Below are the code and all the weights of a small trained network. Each question names an input and a target symbol and asks about switching units off, where a switched-off unit gives its printed mean instead of its output.

import numpy as np


def w(rows, s, z=0):
    codes = np.array(rows[::2]) - 128.0
    scale = np.full(codes.shape[1], s)
    scale[-1] = z or s
    return codes * scale


def f(y):
    return np.maximum(y, 0)


def softmax(a):
    e = np.exp(a - a.max(-1, keepdims=True))
    return e / e.sum(-1, keepdims=True)


def log_softmax(a):
    a = a - a.max(-1, keepdims=True)
    return a - np.log(np.exp(a).sum(-1, keepdims=True))


def net(x, mask):
    ids = ['αβζηλξπτψ'.index(c) for c in x.split()]
    T = len(ids)
    res = E[ids] + P[:T]
    u = 0
    for l in range(2):
        r = res
        for j in range(3):
            rows = slice(3 * j, 3 * j + 3)
            q, k, v = (r @ M[l][rows].T for M in (Q, K, V))
            z = softmax(np.where(np.tri(T) > 0, q @ k.T / 3**0.5, -1e9)) @ v
            o = O[l][rows]
            res = res + np.where(mask[u + j], z, o[:, -1]) @ o[:, :-1]
        u += 3
        y = f(res @ A[l][:, :-1].T + A[l][:, -1])
        res = res + np.where(mask[u : u + 4], y, B[l][:, -1]) @ B[l][:, :-1]
        u += 4
    return log_softmax(res[-1] @ U[:, :-1].T + U[:, -1])


Q, K, V, O, A, B = {}, {}, {}, {}, {}, {}
E = w([
[175,134,247,144,157,124,118,109],'α',
[77,70,158,108,172,144,175,90],'β',
[217,162,117,69,168,100,104,117],'ζ',
[135,53,221,109,128,156,161,56],'η',
[162,74,88,158,188,181,99,114],'λ',
[93,160,198,168,203,96,87,83],'ξ',
[159,217,117,142,170,120,187,186],'π',
[54,99,113,138,27,160,93,47],'τ',
[40,94,183,149,97,172,138,238],'ψ',
],0.016)
P = w([
[121,168,93,93,110,64,173,97],'0',
[155,198,118,79,141,156,97,106],'1',
[100,153,136,153,133,123,170,87],'2',
[130,133,108,97,138,11,118,118],'3',
[147,190,143,71,188,156,54,110],'4',
[76,122,160,173,169,120,173,90],'5',
[130,104,122,121,139,7,102,134],'6',
[165,175,160,104,168,183,97,121],'7',
[27,88,166,181,194,94,164,77],'8',
[140,64,128,156,128,18,115,146],'9',
[145,158,173,111,178,175,114,114],'10',
],0.011)
Q[0] = w([
[82,223,118,99,254,208,160,145],'L0H0',
[181,194,147,135,176,206,157,153],'L0H0',
[99,101,173,158,251,91,139,138],'L0H0',
[86,78,199,165,183,125,73,132],'L0H1',
[155,110,172,114,159,119,83,56],'L0H1',
[138,120,91,150,45,68,160,130],'L0H1',
[173,147,190,66,120,148,128,194],'L0H2',
[172,135,102,20,88,92,116,88],'L0H2',
[160,114,96,123,84,63,119,145],'L0H2',
],0.0096)
K[0] = w([
[88,219,124,217,234,70,165,191],'L0H0',
[193,233,156,189,208,94,225,178],'L0H0',
[38,48,226,213,211,76,124,112],'L0H0',
[76,33,185,183,142,167,110,179],'L0H1',
[102,31,134,205,137,104,62,64],'L0H1',
[233,145,137,39,58,156,173,100],'L0H1',
[162,163,199,68,136,176,98,152],'L0H2',
[184,111,116,2,64,96,61,134],'L0H2',
[168,137,68,28,116,41,150,145],'L0H2',
],0.0074)
V[0] = w([
[98,170,129,166,182,134,131,106],'L0H0',
[136,123,107,134,113,126,131,88],'L0H0',
[146,104,80,117,93,150,152,184],'L0H0',
[84,130,119,161,137,104,106,131],'L0H1',
[123,136,118,101,123,133,146,94],'L0H1',
[126,87,116,136,170,150,117,142],'L0H1',
[131,117,160,117,119,124,95,97],'L0H2',
[162,136,122,110,125,105,136,114],'L0H2',
[123,102,101,141,120,6,128,134],'L0H2',
],0.013)
O[0] = w([
[149,180,98,141,51,169,165,122,212],'L0H0',
[92,133,120,177,173,156,129,113,128],'L0H0',
[33,135,111,80,157,95,101,114,1],'L0H0',
[111,215,104,165,63,137,158,109,168],'L0H1',
[156,140,154,139,193,131,178,112,129],'L0H1',
[130,67,47,155,115,115,129,111,133],'L0H1',
[87,128,97,120,161,133,133,152,163],'L0H2',
[119,145,132,175,177,161,127,99,120],'L0H2',
[121,117,255,134,235,137,68,179,124],'L0H2',
],0.008,0.015)
A[0] = w([
[4,39,102,154,98,254,161,46,44],'L0N0',
[46,73,53,88,90,29,142,139,225],'L0N1',
[108,250,19,102,62,229,171,34,3],'L0N2',
[159,80,64,166,173,56,238,111,133],'L0N3',
],0.0055,0.0025)
B[0] = w([
[243,82,177,88,171,132,10,206,172],'L0N0',
[168,147,145,217,185,247,174,101,140],'L0N1',
[44,80,117,110,235,193,153,63,254],'L0N2',
[168,119,112,129,144,69,254,182,162],'L0N3',
],0.0085,0.0089)
Q[1] = w([
[181,154,129,59,184,88,88,102],'L1H0',
[66,107,166,94,87,26,82,199],'L1H0',
[83,171,119,175,90,68,175,147],'L1H0',
[10,184,91,67,149,61,79,128],'L1H1',
[163,221,208,193,124,110,133,95],'L1H1',
[119,71,63,63,137,68,65,45],'L1H1',
[46,96,147,48,62,45,9,185],'L1H2',
[110,99,114,171,68,79,191,179],'L1H2',
[188,175,139,93,107,255,115,90],'L1H2',
],0.0067)
K[1] = w([
[174,113,95,81,245,103,148,135],'L1H0',
[125,123,154,74,120,141,37,95],'L1H0',
[164,133,137,42,109,231,146,103],'L1H0',
[136,175,109,29,205,176,47,165],'L1H1',
[186,137,76,196,112,30,55,185],'L1H1',
[106,250,102,124,215,148,163,51],'L1H1',
[122,159,116,1,134,163,130,147],'L1H2',
[167,153,133,122,140,148,235,83],'L1H2',
[178,10,170,188,77,169,92,189],'L1H2',
],0.0064)
V[1] = w([
[162,155,114,147,139,221,248,141],'L1H0',
[125,96,151,89,67,81,171,47],'L1H0',
[102,57,183,181,173,155,69,76],'L1H0',
[107,171,139,114,129,158,211,78],'L1H1',
[179,109,164,91,145,164,76,142],'L1H1',
[145,132,169,101,109,82,137,253],'L1H1',
[145,150,157,115,106,69,101,38],'L1H2',
[153,152,145,167,119,86,254,169],'L1H2',
[176,138,64,132,179,88,139,48],'L1H2',
],0.0067)
O[1] = w([
[125,108,127,62,180,38,49,159,248],'L1H0',
[162,82,254,150,115,115,135,191,115],'L1H0',
[156,64,101,149,58,228,140,68,143],'L1H0',
[107,162,115,159,114,49,208,160,162],'L1H1',
[175,48,154,73,99,92,51,49,135],'L1H1',
[81,112,123,11,169,164,135,102,125],'L1H1',
[117,173,227,176,155,108,210,119,126],'L1H2',
[57,74,123,179,47,35,135,63,182],'L1H2',
[107,121,122,180,170,73,208,166,143],'L1H2',
],0.0067,0.016)
A[1] = w([
[70,172,246,121,117,140,150,236,69],'L1N0',
[187,158,81,2,189,116,57,75,117],'L1N1',
[96,54,147,125,105,94,204,146,3],'L1N2',
[129,139,58,165,96,161,78,136,101],'L1N3',
],0.0069,0.0049)
B[1] = w([
[247,120,52,117,6,90,122,114,151],'L1N0',
[120,182,116,150,83,157,134,216,253],'L1N1',
[46,167,165,116,98,162,175,175,190],'L1N2',
[98,157,203,3,92,194,171,186,162],'L1N3',
],0.008,0.0047)
U = w([
[204,154,177,252,36,132,176,183,92],'α',
[113,67,197,135,209,129,177,164,83],'β',
[210,144,107,99,147,86,184,145,64],'ζ',
[239,55,186,78,147,94,119,92,131],'η',
[203,44,26,175,163,109,123,121,137],'λ',
[53,90,138,254,202,192,124,28,205],'ξ',
[28,131,133,107,237,94,153,163,126],'π',
[212,143,192,177,221,180,151,208,89],'τ',
[80,112,94,125,39,143,104,162,253],'ψ',
],0.0057,0.0043)

Each question gives the input, a string of symbols that net reads in full, and the target symbol t.
The units are the heads (3 rows each of Q, K, V and O) and the neurons (one row each of A and B). Each row of codes is followed by its name. A weight is (code - 128) times the scale printed after its matrix; where a second scale follows, it is the last column's (O, A, B and U).
mask holds one flag per unit, layer by layer, with each layer's heads first. A switched-off unit (its flag False) gives its mean, the last column of its rows in O or B, instead of its output. The means were averaged over made-up inputs and are rounded, as every weight is.
A unit's drop is (log p(t) with every unit on - log p(t) with that unit switched off) / (log p(t) with every unit on - log p(t) with every unit switched off).
The circuit of an input: a set's keep is (log p(t) with only the set's units on - log p(t) with every unit switched off) / (log p(t) with every unit on - log p(t) with every unit switched off). Starting from the 12 units with the biggest drops (on a tie, the unit counted first), units are removed one at a time, each time the one whose removal leaves the highest keep (on an exact tie, the one counted first), for as long as the keep stays at least 0.8.
units of the circuit, in order: the units of the circuit, biggest drop first
k most important neurons: the k neurons with the biggest drops, biggest first
heads that matter: for each layer, one digit per head in row order, 1 if its drop is at least 0.15 and else 0, layers parted by /
input α α α ξ ξ ξ ζ η, target ξ: units of the circuit, in order : (L0N2, L0H2, L0H1)
input α ψ ζ τ β λ λ η β λ η, target λ: units of the circuit, in order : (L0H1, L0H2, L1H2)
input ξ ξ λ ξ α ξ ζ ψ ξ ξ λ, target ξ: units of the circuit, in order : (L0N2, L0H1, L0H0)
input ψ ξ α ξ ξ ζ π λ, target π: units of the circuit, in order : (L1H0, L0N3, L0H0)
input β ψ π η λ λ τ, target ξ: 3 most important neurons : (L0N1, L1N1, L1N0)
input λ λ η λ η ξ ξ β α, target α: units of the circuit, in order : (L0H0, L0N2)
input τ τ π λ π ξ ζ π α, target α: units of the circuit, in order : (L0H0, L1H1)
input α λ π α β, target π: heads that matter : 001 / 110
input ξ ξ ψ λ α τ ξ β, target τ: units of the circuit, in order : (L1H2, L0N0, L0H0)
input τ α α τ α ψ τ α, target ψ: heads that matter : 010 / 001
input ξ ξ τ τ β λ β ψ τ, target τ: units of the circuit, in order : (L0N0, L1H2, L0H0)
input α ξ ψ ξ ψ, target ψ: units of the circuit, in order : (L1H2, L0H1)
input ξ η λ τ ξ, target τ: most important neuron : (L0N2)
input ξ ξ π η α, target π: units of the circuit, in order : (L1H0, L0N3)
input ξ ξ λ ξ α τ ξ τ ξ π ζ, target π: heads that matter : 001 / 100
input ξ π τ ψ π, target ψ: heads that matter : 011 / 001
input ξ τ π ξ τ λ ξ β ψ, target ψ: units of the circuit, in order : (L0H2, L0H1)
input α ψ ξ ξ ζ, target ξ: most important neuron : (L0N2)
input ξ τ ξ η ξ ψ ξ ξ τ λ β, target τ: 2 most important neurons : (L0N0, L0N1)
input ξ ξ λ ξ τ τ ψ λ, target ψ: units of the circuit, in order : (L1H2, L1N3, L1N1)
input ξ π π ξ α α ξ η, target ξ: heads that matter : 111 / 001
input λ β τ ξ η, target τ: units of the circuit, in order : (L0N0, L1H2, L0H0)
input ξ τ η ξ τ ψ ξ τ ξ β α, target ξ: 2 most important neurons : (L0N2, L1N0)
input ξ β τ ζ α, target τ: heads that matter : 100 / 001
input α α ψ τ ξ, target ψ: 3 most important neurons : (L1N1, L0N1, L0N0)
input ψ λ α ξ λ λ ξ α, target ξ: units of the circuit, in order : (L0N2, L0H2, L0N0, L0H1)
input π α τ π η α ζ τ ξ ψ ξ, target ψ: 3 most important neurons : (L1N1, L0N2, L1N3)
input α τ τ α α π ξ λ, target π: heads that matter : 000 / 100
